-164,86,209,-78,-113,-49,7,66,-43,-31,64,-91,157,245,-87,-71,-75,-288,-130,-23,-80,-174,-84,31,16,77,158,23,153,78,83,-138,17,58,214,27,-49 -> J_188
-66,74,22,22,138,55,-51,285,188,74,-137,111,-167,-113,-16,-23,-50,-168,42,-155,-249,-97,14,41,117,79,3,30,-184,334,160,-163,46,242,-5,37,-409 -> J_806
121,-133,306,65,-112,431,-15,54,-36,-18,-144,105,167,106,220,27,-147,30,11,-31,155,-117,209,-45,51,-70,90,-28,93,43,-152,90,4,160,117,162,22 -> J_110
74,-4,310,-32,-141,-147,-314,40,11,21,-85,228,318,351,-73,-217,-85,31,-40,-70,45,-96,100,-105,471,-140,40,-110,107,-198,-35,321,24,196,555,-58,-129 -> J_459
-107,-128,467,-32,214,249,-165,63,-152,-151,72,-47,18,113,41,-199,206,2,-29,153,23,4,214,125,137,-160,17,-337,33,15,46,246,-45,94,-32,-8,-74 -> J_706
403,109,-899,31,243,-364,-173,-40,-344,-224,91,91,91,-218,-236,148,-46,-207,166,412,-237,138,108,177,414,18,-57,150,-55,-429,121,415,475,184,-215,-522,434 -> J_102
459,378,-31,59,96,-111,-143,-103,-172,-33,-24,84,-68,-210,441,159,-5,27,-42,643,577,292,231,158,-102,254,-381,-617,-109,186,195,-6,614,247,-272,121,347 -> J_156
-292,-282,325,18,-264,-337,-221,-189,-22,126,-125,96,202,524,23,-89,-240,-66,-20,25,-10,106,54,-52,226,57,270,34,139,24,-174,-22,-3,-38,377,62,-151 -> J_123
230,-39,160,-99,-42,-87,-172,-99,-5,87,122,121,357,235,25,-221,2,-32,-57,272,248,148,52,-160,187,-55,-53,-115,278,-141,-105,133,63,21,174,37,146 -> J_318
-179,23,8,87,178,194,-27,-14,-146,-147,-10,-170,256,116,-367,-82,-140,-90,116,64,-60,-196,-63,85,-263,118,16,13,118,82,7,23,-63,-59,93,206,-186 -> J_793
368,-330,397,444,213,225,357,-341,330,57,-163,149,344,-487,25,-523,129,152,-385,-258,329,116,-176,-630,181,-3,255,-1,249,-265,-54,-34,-168,-163,-5,-13,-392 -> J_793
-161,-292,607,57,-57,217,216,-98,41,-210,109,26,43,68,-206,-168,162,-68,-166,-215,90,-120,20,2,542,-114,283,-164,132,46,221,255,192,195,177,83,25 -> J_706
-285,-343,285,17,125,216,61,194,89,6,-186,-47,200,141,-87,-312,24,-133,-4,126,-11,-15,300,-167,171,-98,-76,-313,68,169,78,53,-116,57,180,199,-156 -> J_110
-252,15,150,-38,-102,103,55,-9,254,30,-5,19,59,99,41,10,-77,-14,236,-246,-71,-183,102,181,429,63,176,316,95,150,64,61,-180,112,140,90,-139 -> J_188
112,-36,-580,240,610,419,-222,-25,-149,13,45,47,-3,-177,5,220,-64,-392,3,221,-478,360,-377,-85,-613,53,-59,-42,-168,-376,-363,-328,-71,-90,256,-90,67 -> J_793
-16,-75,-94,48,114,104,-67,271,110,67,-15,277,234,-26,-27,-275,3,44,234,34,-5,-166,300,79,97,-55,-124,-140,-106,27,-75,136,-88,163,167,40,-44 -> J_793
28,-114,262,-16,61,146,160,342,-57,-419,-204,-36,188,112,-95,-12,33,84,-303,128,95,-344,238,-63,268,-141,104,-167,53,30,198,184,-36,93,142,49,48 -> J_806
-144,-226,47,204,-189,345,-601,186,5,-59,-160,53,219,260,-155,-61,-326,-102,211,-241,-46,-176,169,-110,-20,-130,27,-137,-95,77,-148,272,-43,-67,322,-152,-198 -> J_706
-27,-260,-140,62,-243,710,155,-20,-86,28,72,-5,-37,164,-177,76,-202,-469,407,-534,-456,-233,-386,26,-610,-36,-186,-72,194,-207,-52,376,-415,-11,183,-131,86 -> J_806
-18,37,-3,108,-78,213,-226,49,-82,-30,-64,131,159,55,-61,-182,-141,118,90,-194,-30,98,228,396,402,-12,127,-115,81,-60,-23,133,328,150,156,38,-385 -> J_806
-169,-175,287,-117,-227,37,-183,117,86,-6,-161,75,199,223,98,-115,-191,-129,17,18,-136,-46,-32,-200,116,-9,40,-288,-13,-106,24,71,-140,56,142,-102,-107 -> J_793
12,122,142,136,230,-29,37,93,199,-109,181,137,241,211,-106,-270,64,33,49,-334,-77,-165,143,255,315,144,162,199,-36,153,-104,-81,-112,66,86,329,-319 -> J_806
107,12,-34,148,34,-35,2,140,-3,121,8,12,-205,90,-79,-224,33,-17,191,80,-26,-172,-84,-90,229,63,-101,-45,86,-18,196,-79,225,199,85,-262,-53 -> J_459
-341,-182,207,77,-92,-330,179,-23,241,4,46,-50,-18,156,-77,-219,-55,-10,130,-180,-20,-68,134,-48,446,140,78,113,-67,328,382,122,103,107,-24,73,-6 -> J_501
12,94,72,185,-222,-117,-4,3,-1,-80,-5,94,43,-223,64,-34,136,0,-93,-114,161,-33,171,168,253,134,-28,-298,85,-68,147,231,325,76,31,-90,-16 -> J_793
77,-101,187,298,-113,-63,-31,-59,-83,56,-140,155,46,66,-117,-198,-161,-62,-144,-134,108,-293,-40,-211,65,-153,139,-233,67,-131,-67,-192,-70,158,214,-58,-143 -> J_806
-72,-89,-565,108,121,-543,41,151,62,-295,-38,68,-160,-181,-650,153,-231,-133,209,-398,-400,-32,-103,-126,-505,68,115,82,-75,216,53,153,121,223,-181,-227,-57 -> J_102
-24,30,-88,16,-38,59,-213,28,120,-28,-103,-72,193,-55,-67,1,-181,35,-27,29,76,112,-15,70,79,103,212,-63,-188,-15,54,0,115,-14,315,128,68 -> J_188
158,63,402,-60,-55,95,-299,366,41,-63,-219,520,-46,51,10,26,142,334,406,-249,-139,-256,-37,-185,-379,-180,20,390,-145,-215,-474,280,-150,223,492,60,-128 -> J_928
-277,-243,264,-493,3,-141,225,173,26,-530,435,329,297,377,183,-364,391,42,-421,-58,-201,442,26,92,287,254,233,302,17,-102,-154,599,63,-350,-441,-161,152 -> J_459
-36,32,486,-159,-364,112,-210,98,-247,-349,372,-259,-192,53,-334,-52,565,-663,102,95,120,-588,-365,-476,-198,3,-14,-352,233,-32,142,230,45,-50,237,-104,282 -> J_706
-71,-151,89,197,-29,-44,-329,9,-5,149,173,32,-45,-16,0,-179,79,-68,123,-71,7,-169,-3,-109,-93,60,241,-79,-114,198,-87,23,-28,26,66,76,-118 -> J_928
-104,-344,256,257,-64,-128,96,16,-86,-26,40,-128,-139,-80,-263,-35,196,58,58,-106,-109,-164,73,-225,91,-136,-14,-4,140,-40,96,184,276,29,-74,77,57 -> J_793
-44,-97,248,5,40,14,-215,187,-179,-90,174,60,-101,182,-225,-16,79,-60,193,21,-31,-168,146,196,165,-188,152,11,97,34,-75,-45,137,254,135,53,74 -> J_501
-77,-60,-239,-293,-69,-586,554,-169,3,-139,-182,-38,-243,92,618,269,272,388,104,427,-33,86,245,69,519,67,-157,-294,-138,-126,-17,-346,84,20,-302,87,40 -> J_706
164,-45,173,5,-78,21,-28,295,133,28,-212,93,32,37,-188,-112,-20,-55,156,-76,-188,-70,-44,-144,85,-80,-193,-122,131,-178,173,48,28,151,144,6,-166 -> J_793
98,168,-108,115,99,-24,-301,51,87,-87,-112,-58,149,-248,-428,-81,58,71,245,154,84,-119,94,101,96,179,72,107,100,-178,-177,124,143,77,3,52,-16 -> J_793
231,-10,-124,-155,177,168,-36,126,-61,179,242,11,172,52,247,-458,93,115,86,171,193,166,206,2,84,111,48,-190,46,95,-159,-16,-114,79,29,159,-101 -> J_110
319,114,206,181,-9,136,-17,230,122,-110,-435,136,221,-79,168,-161,-105,-150,8,190,39,-117,130,-245,-59,-125,-29,-39,158,-201,364,42,-35,151,135,-226,-29 -> J_928
-66,2,2,-55,179,-31,40,-79,-48,140,61,114,128,19,83,-200,-7,-96,132,53,-62,376,259,227,307,-89,113,225,69,-98,-30,-49,80,189,206,54,36 -> J_501
-27,151,-52,-61,120,8,96,166,145,81,-156,-34,30,-338,34,-136,237,84,80,54,2,107,366,243,362,15,1,182,-44,-2,66,66,210,103,87,-17,-70 -> J_156
123,617,-590,-28,-178,178,-562,99,477,-566,-405,344,-252,-49,-261,750,-160,-367,444,-21,-111,-469,-101,-92,137,-53,-45,403,-279,-75,-71,-144,312,364,462,6,215 -> J_156
-14,-147,245,30,-130,-93,-351,118,88,-39,7,93,105,150,-37,-15,-8,-92,-280,95,180,15,-96,-90,-58,111,174,-53,92,181,-75,9,74,-181,46,-101,-100 -> J_193
-117,-6,-98,53,56,-215,87,-211,-183,164,292,131,-47,336,-121,92,-157,-144,-16,-77,-116,-83,-88,193,184,-27,-1,88,89,66,-128,-165,82,189,-3,-1,85 -> J_928
199,72,79,-67,-59,179,207,84,-148,-65,-461,-174,-359,-315,96,76,437,-476,-98,691,213,-479,-242,-647,213,-210,-369,-261,169,-212,575,-141,-128,-8,328,-294,37 -> J_102
-161,120,-123,-48,42,226,-78,109,-187,63,153,-363,-63,43,-43,-13,89,-161,-51,-63,-96,6,191,265,66,56,-91,-179,2,192,-16,-74,262,-7,9,53,-137 -> J_156
78,252,-8,21,64,116,-108,-78,114,-51,162,44,113,211,59,-51,-108,-1,15,2,69,61,67,122,311,-5,119,139,231,43,-2,-279,161,77,28,215,-187 -> J_123
412,-18,-341,10,340,-224,219,-315,-224,43,85,-114,-363,-99,-190,217,172,-545,-277,104,-191,-244,-645,-435,-423,311,-90,132,-252,113,-105,-131,-148,-28,-206,-148,5 -> J_123
-49,-68,343,-83,-127,7,-195,121,98,-62,15,-27,-36,82,-101,-206,200,-17,59,106,12,63,124,48,528,-43,95,0,170,-92,257,300,235,61,98,-47,18 -> J_123
-194,-67,39,353,84,315,-244,282,0,92,30,-283,-73,-48,-132,9,-64,148,439,40,-72,-249,253,174,-159,-14,-103,-296,-23,137,-82,-225,277,101,-54,194,9 -> J_110
-18,-81,188,71,45,-14,87,-132,177,-7,-33,148,223,160,162,-197,140,129,74,33,90,77,161,205,97,-72,20,96,194,-48,32,56,-27,-108,127,72,-152 -> J_193
-27,-59,51,15,247,-35,74,-137,-77,-149,53,-122,145,-17,-27,-126,333,-352,-132,264,-17,18,60,59,249,206,146,-276,92,-78,-41,2,-193,5,27,153,-40 -> J_318
-180,-178,87,-83,-42,-83,17,86,-22,-4,230,-184,150,-13,12,-285,239,156,-175,11,-47,54,166,203,281,-61,187,-328,-14,39,168,110,184,-111,70,178,-104 -> J_806
-119,39,5,184,27,-46,-163,32,-133,-68,92,-486,-147,368,-190,26,145,-69,312,238,77,-293,114,232,301,176,-48,-374,-38,108,47,-345,311,63,217,257,43 -> J_193
-31,19,-27,40,24,-71,-258,17,69,80,0,101,272,93,190,-125,-165,19,5,291,28,188,154,2,161,-7,111,-112,144,18,50,-184,73,-12,-13,174,-171 -> J_459
368,-138,460,-145,234,-285,630,-27,170,636,-98,173,153,-551,-132,-356,353,-144,-434,34,113,-222,-291,-311,-9,40,-52,323,-98,262,189,-50,-385,8,-95,177,-265 -> J_318
-221,-187,424,136,-56,-6,73,8,91,-39,6,60,-64,7,-137,-175,157,-117,-124,-127,-6,-77,38,-69,-49,-103,150,-293,97,135,242,127,46,179,178,214,-32 -> J_928
-33,-375,28,189,22,-62,88,61,109,174,135,-27,19,-12,-53,-188,-1,318,92,-186,-37,22,13,132,35,2,118,-81,96,93,20,23,74,-90,-39,-6,-144 -> J_188
-185,-143,261,-89,-261,-354,34,185,310,76,-464,163,-68,0,-426,-192,-166,133,-469,-591,-76,333,141,-385,130,50,68,592,-125,61,-178,432,105,16,-72,-156,-82 -> J_459
151,-9,124,115,198,219,129,-213,123,68,-177,-32,111,-151,-111,-187,-71,-391,149,-11,-130,30,-204,-72,-176,319,138,46,105,-8,35,11,-180,176,-41,92,-181 -> J_156
196,-80,28,85,253,-265,50,29,103,-55,-19,153,243,46,-12,-128,131,203,12,28,50,63,202,91,74,-24,-14,-4,-14,-69,-125,100,-40,-15,153,103,-5 -> J_156
-56,-2,131,2,-41,223,-212,83,22,-201,-169,250,265,172,121,-100,-217,-46,73,55,183,86,304,140,147,-46,218,-27,59,79,-123,-72,-12,73,123,-9,-166 -> J_706
-302,-48,135,37,-93,197,-100,113,-45,-47,113,-48,0,109,62,174,109,43,43,-27,-45,-86,244,277,309,-148,178,-46,191,86,-14,-77,88,36,271,323,-86 -> J_459
-57,114,101,102,-295,40,-294,-24,-2,-6,216,126,61,147,-32,-27,13,142,206,-247,231,-57,136,308,149,67,140,42,-6,53,-239,22,279,-29,215,166,22 -> J_706
150,-4,154,89,386,156,-100,225,-18,-39,329,194,-354,-602,-311,-130,503,221,62,-240,-76,-280,-204,56,-460,-126,192,-150,-135,20,-79,415,-55,363,184,-9,25 -> J_188
72,-89,160,-76,-129,-58,205,78,-305,249,233,41,101,80,157,-95,-9,-34,51,-26,200,-1,167,92,356,32,73,-21,203,176,-35,-80,-34,66,135,160,-106 -> J_123
255,-376,-85,-44,66,-85,439,-100,-787,244,135,-221,-212,185,282,-278,-35,-240,-215,279,-160,-54,-286,-362,-528,68,-200,-376,-90,206,311,-36,42,-55,-466,-167,-183 -> J_459
-260,-317,545,222,-46,61,293,-270,-87,164,116,-257,114,274,78,-155,66,-96,214,-115,-198,-4,149,105,223,-319,-24,-296,360,-164,225,-118,70,69,130,167,-37 -> J_459
-57,-141,28,47,26,92,-51,233,-27,-221,-129,201,261,73,-92,-266,-106,-81,191,19,-228,131,211,80,-3,-9,139,-282,-83,-365,-138,103,-15,152,51,-10,108 -> J_123
4,-376,-76,-524,-120,11,-115,494,-150,32,252,423,243,-274,-222,-1,-4,-318,-675,-125,113,-186,-122,-397,380,-334,91,-640,-448,464,-100,-24,180,104,277,-167,-260 -> J_110
-105,92,24,138,-60,-77,-176,-168,-11,179,135,-18,252,74,-40,-249,-235,72,227,-26,140,129,69,182,188,114,157,49,144,70,64,-90,112,-6,62,203,-163 -> J_110
91,200,-13,-26,-20,136,-115,37,36,10,102,-9,215,-286,-18,-264,164,-20,7,28,203,46,139,-78,248,106,13,-240,162,14,-14,132,277,142,92,46,-194 -> J_318
83,78,119,248,124,-295,279,-132,-90,-398,-262,-178,35,246,37,-159,41,98,100,459,-4,-98,-182,-308,-288,274,-47,15,202,-242,118,-373,304,-129,-346,-106,-32 -> J_318
150,-245,193,-147,101,252,13,119,-195,-42,130,223,326,-32,130,-103,74,-97,-65,54,-83,20,92,61,358,-170,-25,-28,51,-42,212,534,-69,48,122,9,-70 -> J_501
-150,-450,-14,-38,-190,183,182,14,-337,-532,-59,-136,-1,362,-570,97,-13,-476,71,-205,-165,-436,-160,-527,259,-129,-223,-499,147,-91,205,497,-418,-31,40,181,-25 -> J_928
14,-25,-124,-115,-103,-40,-113,124,150,-85,54,228,344,74,37,-188,-105,-85,-22,43,149,154,112,57,172,174,161,-134,106,108,-26,82,43,-14,121,-20,-91 -> J_459
-194,-148,291,282,153,-38,-60,-166,92,158,-114,-244,-209,-55,-135,101,36,26,129,43,13,7,106,146,113,123,93,-168,200,179,15,-60,28,201,37,251,-103 -> J_110
-37,9,3,-27,-52,215,-384,-1,51,75,-40,-111,248,184,-73,56,-212,-177,28,135,134,-24,106,28,314,-62,91,-123,114,94,-45,-105,9,27,356,134,-96 -> J_102
-102,-140,259,29,72,337,122,-27,-91,-178,97,-15,29,-159,190,-12,267,-211,-26,331,265,-169,70,-212,-46,-47,21,-504,159,129,-97,-303,136,68,34,225,-21 -> J_188
-209,-9,147,165,-37,236,33,-250,2,-101,-50,-133,113,56,-125,-14,17,-220,-28,-83,-96,-189,14,150,117,44,171,-125,135,-7,158,128,8,89,159,274,-126 -> J_459
88,178,-469,21,258,-441,41,-589,-402,28,575,-369,-167,346,-506,377,-207,-184,684,119,-194,-101,-630,338,-217,375,-207,-61,492,-3,-7,-65,-150,24,-210,44,-1 -> J_123
-176,-44,-1,-76,39,-127,180,110,-115,59,43,-49,-153,196,-629,5,-105,-251,-64,-331,-201,-195,-38,283,146,-80,-127,15,-39,207,100,44,4,208,70,15,-45 -> J_806
107,116,-215,-107,-117,-340,-277,-13,212,-147,-64,284,12,105,33,80,35,-26,-31,-109,61,107,7,-96,421,190,31,173,-66,80,-168,45,-4,-71,-59,-22,-284 -> J_318
-162,-228,32,192,-47,192,-209,-96,228,-34,-55,-164,147,-38,136,-316,111,-244,262,94,-70,-19,259,-258,217,-38,132,-266,220,79,92,-106,281,40,60,38,-340 -> J_188
5,-129,84,94,-37,73,-132,342,-155,-31,133,-42,-37,354,66,-206,134,-109,-64,-174,-99,-236,45,-33,199,3,18,-21,-62,178,116,3,27,-126,265,-87,-281 -> J_102
243,-207,346,-340,33,-249,24,-190,-74,29,-165,147,139,384,-232,-134,-204,-71,95,290,-80,51,-446,-491,-99,124,-168,27,6,-245,-45,336,-589,1,-179,255,68 -> J_123
